Here is a tiny trained network, its code and every weight. The questions are about switching its units off for an input and a target symbol, where a switched-off unit gives its printed mean instead of its output.

import numpy as np


def w(rows, s, z=0):
    codes = np.array(rows[::2]) - 128.0
    scale = np.full(codes.shape[1], s)
    scale[-1] = z or s
    return codes * scale


def norm(h):
    return h / np.sqrt((h * h).mean(-1, keepdims=True) + 1e-5)


def f(y):
    return np.maximum(y, 0)


def softmax(a):
    e = np.exp(a - a.max(-1, keepdims=True))
    return e / e.sum(-1, keepdims=True)


def log_softmax(a):
    a = a - a.max(-1, keepdims=True)
    return a - np.log(np.exp(a).sum(-1, keepdims=True))


def net(x, mask):
    ids = ['αγδεζηλμξπστφψω'.index(c) for c in x.split()]
    T = len(ids)
    res = E[ids] + P[:T]
    u = 0
    for l in range(2):
        r = norm(res)
        for j in range(3):
            rows = slice(2 * j, 2 * j + 2)
            q, k, v = (r @ M[l][rows].T for M in (Q, K, V))
            z = softmax(np.where(np.tri(T) > 0, q @ k.T / 2**0.5, -1e9)) @ v
            o = O[l][rows]
            res = res + np.where(mask[u + j], z, o[:, -1]) @ o[:, :-1]
        u += 3
        y = f(norm(res) @ A[l][:, :-1].T + A[l][:, -1])
        res = res + np.where(mask[u : u + 12], y, B[l][:, -1]) @ B[l][:, :-1]
        u += 12
    return log_softmax(norm(res)[-1] @ U[:, :-1].T + U[:, -1])


Q, K, V, O, A, B = {}, {}, {}, {}, {}, {}
E = w([
[96,208,165,123,91,159,54],'α',
[170,150,144,127,132,121,198],'γ',
[81,178,113,131,121,108,74],'δ',
[143,93,43,218,202,252,174],'ε',
[66,106,193,117,142,143,193],'ζ',
[116,151,180,77,179,193,101],'η',
[31,142,175,183,107,220,132],'λ',
[186,105,146,147,114,176,133],'μ',
[73,220,86,138,116,84,65],'ξ',
[98,142,185,115,92,149,86],'π',
[117,174,196,175,83,144,176],'σ',
[212,46,119,146,166,184,163],'τ',
[154,143,148,151,121,169,103],'φ',
[176,114,83,158,137,153,122],'ψ',
[163,164,133,148,121,189,88],'ω',
],0.019)
P = w([
[173,59,150,155,74,148,89],'0',
[156,102,180,250,228,94,74],'1',
[173,116,108,78,31,221,139],'2',
[162,115,155,215,205,110,109],'3',
[153,141,98,81,47,185,141],'4',
[152,126,142,193,198,107,123],'5',
[140,134,93,83,70,166,151],'6',
[143,138,135,173,181,105,134],'7',
[122,136,80,83,84,149,160],'8',
[131,151,125,156,185,105,149],'9',
[111,154,74,75,99,137,170],'10',
[115,170,122,138,191,95,167],'11',
[99,157,74,71,106,129,181],'12',
],0.013)
Q[0] = w([
[127,89,100,122,107,126,100],'L0H0',
[106,124,193,185,225,142,108],'L0H0',
[170,158,61,6,80,155,142],'L0H1',
[155,136,179,137,158,86,145],'L0H1',
[143,172,196,115,248,108,138],'L0H2',
[54,97,44,91,77,220,143],'L0H2',
],0.02)
K[0] = w([
[146,113,122,144,100,130,102],'L0H0',
[124,123,159,160,153,110,112],'L0H0',
[140,125,153,3,186,50,165],'L0H1',
[137,84,99,157,89,114,78],'L0H1',
[145,83,116,78,124,99,38],'L0H2',
[77,186,93,128,166,164,203],'L0H2',
],0.02)
V[0] = w([
[123,139,131,58,82,173,158],'L0H0',
[137,199,204,210,226,138,156],'L0H0',
[134,95,86,253,16,88,110],'L0H1',
[83,69,101,91,183,214,28],'L0H1',
[33,210,150,229,103,191,239],'L0H2',
[229,181,217,137,42,29,144],'L0H2',
],0.012)
O[0] = w([
[137,89,124,137,73,147,162,112],'L0H0',
[184,90,86,124,222,103,133,255],'L0H0',
[117,221,144,206,99,123,152,135],'L0H1',
[92,92,203,152,175,153,101,193],'L0H1',
[158,255,155,140,156,175,125,215],'L0H2',
[173,88,160,72,159,52,104,129],'L0H2',
],0.0091,0.008)
A[0] = w([
[175,86,85,158,180,80,141,83],'L0N0',
[165,119,81,124,35,53,153,7],'L0N1',
[84,156,153,98,61,170,207,50],'L0N2',
[117,134,156,164,169,163,177,31],'L0N3',
[129,153,81,152,161,178,117,134],'L0N4',
[74,137,119,155,61,137,171,55],'L0N5',
[131,198,211,16,69,97,179,168],'L0N6',
[124,110,43,9,58,168,130,235],'L0N7',
[87,73,40,160,93,185,127,89],'L0N8',
[52,90,181,51,94,96,108,3],'L0N9',
[160,72,115,84,22,66,157,176],'L0N10',
[100,139,147,146,149,87,76,62],'L0N11',
],0.015,0.0031)
B[0] = w([
[111,209,181,118,157,146,117,244],'L0N0',
[48,224,63,154,109,62,50,153],'L0N1',
[105,109,185,99,167,155,216,209],'L0N2',
[149,170,109,77,137,105,127,180],'L0N3',
[122,108,173,102,118,103,138,197],'L0N4',
[29,145,134,202,149,123,139,164],'L0N5',
[254,111,60,131,125,126,172,221],'L0N6',
[62,83,133,42,159,193,199,221],'L0N7',
[164,114,70,194,148,183,147,160],'L0N8',
[75,110,162,62,71,167,157,149],'L0N9',
[156,85,37,63,134,44,166,165],'L0N10',
[172,160,143,111,161,158,170,169],'L0N11',
],0.02,0.011)
Q[1] = w([
[109,93,137,75,126,189,164],'L1H0',
[142,182,183,76,220,49,107],'L1H0',
[135,180,118,120,207,188,55],'L1H1',
[123,143,148,228,236,67,87],'L1H1',
[107,102,121,170,105,210,61],'L1H2',
[123,102,136,157,251,55,106],'L1H2',
],0.019)
K[1] = w([
[122,192,133,38,202,168,171],'L1H0',
[125,123,223,146,11,61,66],'L1H0',
[107,162,189,118,78,111,40],'L1H1',
[156,59,104,251,20,106,58],'L1H1',
[120,97,75,93,142,166,121],'L1H2',
[125,31,142,218,39,82,51],'L1H2',
],0.018)
V[1] = w([
[181,81,142,90,121,169,147],'L1H0',
[200,121,4,244,199,194,107],'L1H0',
[32,102,180,156,78,64,159],'L1H1',
[123,122,62,196,135,246,40],'L1H1',
[94,87,8,127,169,149,159],'L1H2',
[131,24,128,186,100,4,121],'L1H2',
],0.023)
O[1] = w([
[124,90,135,158,215,101,108,156],'L1H0',
[115,163,48,189,201,242,141,115],'L1H0',
[175,94,93,158,106,93,207,84],'L1H1',
[109,130,82,121,122,76,8,17],'L1H1',
[92,150,159,44,118,86,146,85],'L1H2',
[131,13,103,117,122,167,217,3],'L1H2',
],0.015,0.013)
A[1] = w([
[222,162,56,116,181,114,100,139],'L1N0',
[22,117,159,75,162,120,135,132],'L1N1',
[70,12,190,23,64,232,27,93],'L1N2',
[189,139,91,120,159,7,70,3],'L1N3',
[108,90,96,255,14,147,101,134],'L1N4',
[79,137,151,89,136,157,221,152],'L1N5',
[171,57,117,90,139,27,124,162],'L1N6',
[111,74,69,132,184,127,186,144],'L1N7',
[155,68,130,168,113,95,186,68],'L1N8',
[202,119,93,141,137,59,202,68],'L1N9',
[219,210,146,193,89,127,130,141],'L1N10',
[147,37,101,206,96,152,170,73],'L1N11',
],0.02,0.0059)
B[1] = w([
[149,131,95,96,78,138,172,196],'L1N0',
[135,94,134,120,99,185,139,188],'L1N1',
[7,44,128,3,141,148,144,170],'L1N2',
[101,53,78,166,143,83,196,158],'L1N3',
[117,159,139,110,221,53,138,135],'L1N4',
[155,134,94,120,148,61,114,252],'L1N5',
[106,213,81,165,130,144,125,170],'L1N6',
[139,141,140,115,87,96,80,187],'L1N7',
[89,151,129,160,53,144,125,161],'L1N8',
[82,140,105,141,134,182,63,186],'L1N9',
[124,63,160,89,106,143,83,202],'L1N10',
[115,87,203,158,137,164,160,146],'L1N11',
],0.035,0.018)
U = w([
[146,77,153,178,179,76,89,198],'α',
[181,55,142,135,53,41,88,194],'γ',
[121,190,203,112,81,130,47,145],'δ',
[86,146,94,117,120,41,29,68],'ε',
[78,194,93,180,156,224,161,106],'ζ',
[94,203,182,175,64,70,163,193],'η',
[149,181,1,91,50,91,132,39],'λ',
[50,106,67,195,163,65,182,152],'μ',
[218,84,122,108,22,195,119,102],'ξ',
[130,105,152,144,25,126,250,141],'π',
[143,72,158,216,103,173,174,251],'σ',
[195,150,165,91,176,93,215,63],'τ',
[164,36,39,183,137,155,98,144],'φ',
[33,59,119,68,121,143,141,139],'ψ',
[78,110,84,200,17,138,98,221],'ω',
],0.0086,0.0029)

Each question gives the input, a string of symbols that net reads in full, and the target symbol t.
The units are the heads (2 rows each of Q, K, V and O) and the neurons (one row each of A and B). Each row of codes is followed by its name. A weight is (code - 128) times the scale printed after its matrix; where a second scale follows, it is the last column's (O, A, B and U).
mask holds one flag per unit, layer by layer, with each layer's heads first. A switched-off unit (its flag False) gives its mean, the last column of its rows in O or B, instead of its output. The means were averaged over made-up inputs and are rounded, as every weight is.
A unit's drop is (log p(t) with every unit on - log p(t) with that unit switched off) / (log p(t) with every unit on - log p(t) with every unit switched off).
The circuit of an input: a set's keep is (log p(t) with only the set's units on - log p(t) with every unit switched off) / (log p(t) with every unit on - log p(t) with every unit switched off). Starting from the 12 units with the biggest drops (on a tie, the unit counted first), units are removed one at a time, each time the one whose removal leaves the highest keep (on an exact tie, the one counted first), for as long as the keep stays at least 0.8.
circuit, biggest first: the units of the circuit, biggest drop first
unit that matters most: the unit with the biggest drop
k most important neurons: the k neurons with the biggest drops, biggest first
top k neurons in layer l: the k neurons of layer l with the biggest drops, biggest first
which heads matter: for each layer, one digit per head in row order, 1 if its drop is at least 0.15 and else 0, layers parted by /
input ξ δ ξ ζ ψ δ γ ζ, target ξ: unit that matters most	L0H1
input π σ ε δ δ δ γ λ, target η: top 4 neurons in layer 0	[L0N9 L0N2 L0N10 L0N7]
input ζ ζ γ ξ μ ω α, target λ: circuit, biggest first	[L0H0 L0H1 L0N6 L0N1]
input ψ φ τ τ ε σ γ σ μ ψ, target λ: which heads matter	111 / 111
input μ η σ η ε γ ξ ψ α π π, target λ: top 2 neurons in layer 0	[L0N7 L0N0]
input λ α ε ψ π μ α, target ζ: circuit, biggest first	[L0H2 L0H0 L1H0]
input γ η ω γ π, target λ: circuit, biggest first	[L0H1 L0N6 L0N1]
input η σ ω α, target μ: circuit, biggest first	[L0H0 L1N3 L1H0 L1N6]
input ω ξ α, target γ: top 3 neurons in layer 0	[L0N2 L0N11 L0N0]
input ε ψ ζ, target τ: which heads matter	001 / 000
input τ λ ω, target δ: top 2 neurons in layer 0	[L0N6 L0N2]
input γ δ μ ζ ψ ψ π δ ψ π ζ ξ ξ, target τ: which heads matter	111 / 000
input ω γ ξ σ φ α π φ μ, target ξ: which heads matter	001 / 001
input η ψ μ ω μ ζ μ δ, target μ: most important neuron	[L1N3]
input ζ ψ μ η μ ω, target δ: which heads matter	100 / 000
input φ μ ψ π ψ ζ ω π η η, target σ: top 2 neurons in layer 0	[L0N7 L0N6]
input ε σ μ φ η ψ ω ω λ ψ σ η, target ε: top 2 neurons in layer 0	[L0N7 L0N11]
input ε ω π ψ α α η μ, target ε: 3 most important neurons	[L0N7 L0N2 L0N11]
input μ μ ζ η ψ α σ η ψ σ ω, target ξ: which heads matter	101 / 001
input ξ μ ψ μ η η λ φ ψ δ μ, target δ: circuit, biggest first	[L1H2]
input γ π ξ ψ π ζ ε σ η ψ, target τ: which heads matter	100 / 001
input η ζ δ μ τ δ ζ α π, target τ: which heads matter	111 / 000
input ω π ξ ψ α, target γ: 2 most important neurons	[L0N6 L1N5]
input μ λ ψ π, target π: which heads matter	111 / 011
input ω φ π, target π: top 2 neurons in layer 0	[L0N2 L0N7]
